Look-ups in named tables: a row name and a column name give one cell, copied from the table.

Kefa:
,Zufi,Zit,Rer,Gobo,Kezi,Radob
Nelu,54,254,120,109,113,145
Lolud,68,91,173,172,145,147
Mafi,156,92,122,132,144,144

Mafi, Zufi: 156
Mafi, Zit: 92
Mafi, Kezi: 144
Lolud, Radob: 147
Nelu, Radob: 145
Mafi, Rer: 122
Lolud, Zufi: 68
Lolud, Zit: 91
Lolud, Gobo: 172
Mafi, Radob: 144
Mafi, Gobo: 132
Nelu, Zit: 254
Row with the largest Gobo: Lolud

Table Gen
	Nom	Tidumep	Korokap	Lifo	Tuvu
Seb	0.3	0.2	0.2	0.8	0.6
Bek	0.8	0.3	0.5	0.2	0.7
Gal	0.9	0.5	0.7	0.1	0.7
Zul	0.6	0.2	0.4	0.3	0.6
Lon	0.6	0.2	0.3	0.4	0.6
Tusoda	0.9	0.5	0.6	0.1	0.7
Gana	1.0	0.6	0.8	0.1	0.7
Mit	0.4	0.2	0.2	0.7	0.6
Gedos	0.4	0.2	0.2	0.6	0.6
Vutapu	0.5	0.2	0.3	0.5	0.6
Ribikat	0.7	0.3	0.5	0.2	0.6

What is the Korokap of Seb in Gen? 0.2
What is the Lifo of Ribikat in Gen? 0.2
What is the Lifo of Zul in Gen? 0.3
What is the Nom of Mit in Gen? 0.4
What is the Lifo of Gana in Gen? 0.1
What is the Tuvu of Tusoda in Gen? 0.7
What is the Tidumep of Ribikat in Gen? 0.3

Mitofef:
	Duzad	Ravisad	Ked	Sazok	Tivis	Komiriv	Torase
Bav	6534	1493	2856	3688	6442	6142	4937
Vef	2669	6383	6872	3448	2211	3836	6286
Sis	7455	3428	3032	6419	7527	5931	3661
Lunavas	5437	4018	3584	4570	679	3781	5201

Lunavas, Komiriv -> 3781
Lunavas, Ravisad -> 4018
Lunavas, Sazok -> 4570
Lunavas, Duzad -> 5437
Vef, Tivis -> 2211
Bav, Tivis -> 6442
Bav, Duzad -> 6534
Sis, Duzad -> 7455
Sis, Sazok -> 6419
Sis, Komiriv -> 5931
Row with the largest Tivis: Sis

Navop
        Buraki  Kuf  Taradi
Nogom      167   10     172
Rakapa     129  218     146
Vasaka     237  162      64
Vem         70   68      61
Gubab      227  167     196
Zorosi     220  141      60

What is the Buraki of Rakapa in Navop? 129
What is the Buraki of Nogom in Navop? 167
What is the Kuf of Vasaka in Navop? 162
What is the Taradi of Vasaka in Navop? 64
What is the Kuf of Nogom in Navop? 10
What is the Kuf of Vem in Navop? 68
What is the Taradi of Vem in Navop? 61
What is the Buraki of Vasaka in Navop? 237
What is the Taradi of Gubab in Navop? 196
What is the Buraki of Gubab in Navop? 227
What is the Kuf of Gubab in Navop? 167
What is the Taradi of Rakapa in Navop? 146
What is the Kuf of Rakapa in Navop? 218
What is the Taradi of Nogom in Navop? 172
What is the Buraki of Vem in Navop? 70
What is the Kuf of Zorosi in Navop? 141

Mel =
,Mupaleb,Nunuze,Rirebap
Dofa,106,157,180
Gadote,182,165,149
Nonamu,171,204,150
Zeg,85,148,194
Gune,41,142,202
Madenot,95,156,212
Lufiru,58,149,213
Boneto,189,156,193
Labelo,135,201,160
Gazami,155,187,191
Lisam,154,205,155
Dig,42,161,179

Rirebap of Zeg = 194
Rirebap of Gazami = 191
Rirebap of Dofa = 180
Rirebap of Boneto = 193
Mupaleb of Labelo = 135
Rirebap of Lufiru = 213
Mupaleb of Lufiru = 58
Rirebap of Nonamu = 150
Nunuze of Lisam = 205
Mupaleb of Nonamu = 171
Nunuze of Boneto = 156
Mupaleb of Dig = 42
Nunuze of Madenot = 156
Mupaleb of Zeg = 85
Nunuze of Dofa = 157
Nunuze of Dig = 161
Rirebap of Lisam = 155
Rirebap of Madenot = 212
Mupaleb of Gadote = 182
Rirebap of Labelo = 160
Row with the largest Nunuze: Lisam

Table Letas
	Kag	Zoten	Muzov	Tapi	Vodetu	Nov	Fotip	Vutam
Dek	-56	-370	-352	-354	-351	-330	-327	-355
Mobulo	-413	-305	-338	-336	-342	-338	-342	-336
Mipibo	-184	-844	-320	-378	-385	-276	-320	-364
Lag	-946	-185	-317	-297	-283	-392	-374	-297
Rezip	501	-562	-370	-401	-427	-257	-289	-400
Rinuta	394	-379	-371	-346	-236	-433	-336	-346

Kag of Mobulo is -413
Vutam of Dek is -355
Nov of Rinuta is -433
Fotip of Mipibo is -320
Kag of Mipibo is -184
Kag of Rinuta is 394
Nov of Dek is -330
Tapi of Rezip is -401
Vodetu of Mobulo is -342
Tapi of Rinuta is -346
Vutam of Mipibo is -364
Zoten of Mobulo is -305
Nov of Lag is -392
Muzov of Rinuta is -371
Muzov of Mobulo is -338
Fotip of Rezip is -289
Vodetu of Rezip is -427
Muzov of Mipibo is -320

Zisad.tsv
	Kerosin	Nuno	Mezol	Vago	Mumub	Vegamo	Kapak	Fiboga	Zofi
Mag	36	57	35	70	36	18	48	62	57
Daf	34	59	37	77	34	29	48	54	58
Rov	38	54	33	59	41	10	46	68	54
Nur	30	57	41	72	34	57	42	36	56
Motebak	33	59	39	78	34	35	47	50	59
Pel	30	56	41	71	34	57	41	37	56
Fon	29	55	41	66	36	61	40	34	54
Sil	37	53	32	54	42	8	46	70	52
Ziked	31	40	34	14	48	44	30	51	41
Zaliv	38	51	32	53	42	9	45	70	54
Zev	28	45	38	31	44	64	32	35	44

Vegamo of Rov is 10
Nuno of Ziked is 40
Fiboga of Rov is 68
Mumub of Sil is 42
Nuno of Motebak is 59
Kapak of Pel is 41
Kerosin of Sil is 37
Nuno of Rov is 54
Mezol of Nur is 41
Fiboga of Zev is 35
Vegamo of Motebak is 35

Sek.csv
,Susur,Dipi,Kosu,Ruzitap,Todamo,Zezanid
Kado,1.330,71.705,84.432,72.840,1.093,56.557
Gatumi,33.072,8.584,93.210,6.163,24.153,43.472
Vozad,10.010,18.373,48.558,65.927,42.019,81.800
Zupab,8.215,32.999,18.561,32.800,80.286,15.124
Gamegig,35.915,95.010,5.449,85.575,25.501,3.518
Bas,30.563,36.086,75.719,30.453,16.212,38.158
Dozit,29.363,78.883,54.816,64.424,34.792,59.271
Sal,60.900,31.069,59.577,36.203,45.637,86.631
Rut,45.427,37.740,63.482,19.551,59.778,27.225
Sevoz,65.154,46.435,19.478,37.671,19.552,29.611
Lopuvod,23.802,58.892,89.559,34.639,9.954,98.388

What is the Ruzitap of Sevoz in Sek? 37.671
What is the Dipi of Kado in Sek? 71.705
What is the Todamo of Kado in Sek? 1.093
What is the Dipi of Rut in Sek? 37.740
What is the Todamo of Bas in Sek? 16.212
What is the Zezanid of Bas in Sek? 38.158
What is the Todamo of Sevoz in Sek? 19.552
What is the Dipi of Zupab in Sek? 32.999
What is the Todamo of Lopuvod in Sek? 9.954
What is the Dipi of Bas in Sek? 36.086
Which row has the largest Zezanid? Lopuvod

Fonot:
,Dun,Laz,Puduti,Guzifi,Pon,Raz,Povubuf,Bekur,Nirufi
Tamul,161,85,203,56,106,174,138,112,79
Neget,114,119,164,204,107,232,192,163,125
Vupu,61,97,201,195,151,158,136,150,193
Soz,128,148,101,63,179,164,173,166,162
Zab,183,84,149,150,122,62,75,215,230
Kogak,184,191,103,130,135,188,229,134,94
Vapam,241,115,134,90,225,123,151,202,173
Rezu,227,240,105,126,226,95,138,106,135
Gor,129,196,203,234,86,112,97,188,121
Latevum,61,85,95,93,131,190,140,237,80
Lado,167,153,229,206,116,152,69,137,158
Rav,219,99,85,142,156,97,91,100,152
Zudo,199,92,160,152,80,136,128,63,210
Vavobub,205,146,232,169,228,240,183,221,203

What is the Bekur of Neget in Fonot?
163
What is the Puduti of Vupu in Fonot?
201
What is the Povubuf of Gor in Fonot?
97
What is the Laz of Latevum in Fonot?
85
What is the Dun of Vavobub in Fonot?
205
What is the Raz of Zudo in Fonot?
136
What is the Raz of Rav in Fonot?
97
What is the Pon of Soz in Fonot?
179
What is the Laz of Lado in Fonot?
153
What is the Laz of Zudo in Fonot?
92
What is the Raz of Soz in Fonot?
164
What is the Bekur of Lado in Fonot?
137

Pavadaf =
         Bas  Sak   Dor  Fef   Lun  Rige  Tudan  Ridifu
Tefe     201  199   200  201   201   201    199     200
Sifasez  202  196   201  203   201   202    197     199
Davibu   319  359   207   96  -101  -740     -2     164
Rogikif   38  518   864  630  -673   352    206      45
Sop      -22  622   320  304   120  -393   -355    -409
Biloril  191  232   210  182   186   185    217     162
Zani     148  607   350   88  -201  -388    222    -207
Zet      586   44   261  245   346   364    358     434
Lur       78  492   720  525  -502   354    216      42
Zivinob  -16  269  -147  -44   334   238    166     179
Zak      189  174   210  180   177   163    187     175
Laleban   52  561   464  136   392   388    583     264
Res      130  528   692  574  -445   349    223     -46
Zer      518   71   244  213   277   294    356     354

What is the Sak of Zak in Pavadaf?
174
What is the Dor of Davibu in Pavadaf?
207
What is the Dor of Lur in Pavadaf?
720
What is the Dor of Res in Pavadaf?
692
What is the Dor of Sop in Pavadaf?
320
What is the Dor of Zivinob in Pavadaf?
-147
What is the Rige of Sifasez in Pavadaf?
202
What is the Dor of Biloril in Pavadaf?
210
What is the Lun of Tefe in Pavadaf?
201
What is the Ridifu of Zani in Pavadaf?
-207

Tidu =
|  | Lat | Mub | Tika | Simodep | Gak | Desoga |
|---|---|---|---|---|---|---|
| Ruv | 5.2 | 5.7 | 5.8 | 3.1 | 2.9 | 5.2 |
| Tomi | 5.6 | 8.9 | 6.3 | 4.1 | 2.7 | 4.9 |
| Dige | 6.2 | 5.8 | 5.6 | 7.8 | 6.7 | 5.7 |
| Gom | 5.8 | 1.9 | 5.2 | 6.4 | 7.2 | 6.2 |
| Nufi | 5.3 | 2.5 | 5.3 | 3.6 | 4.6 | 5.7 |
| Rov | 6.4 | 4.1 | 5.6 | 8.6 | 9.2 | 6.8 |
| Zason | 5.2 | 6.6 | 6.0 | 2.5 | 2.3 | 4.9 |

Desoga of Dige is 5.7
Desoga of Rov is 6.8
Lat of Ruv is 5.2
Tika of Ruv is 5.8
Gak of Gom is 7.2
Tika of Zason is 6.0
Tika of Tomi is 6.3
Mub of Gom is 1.9
Simodep of Rov is 8.6
Gak of Dige is 6.7
Gak of Zason is 2.3
Row with the largest Desoga: Rov

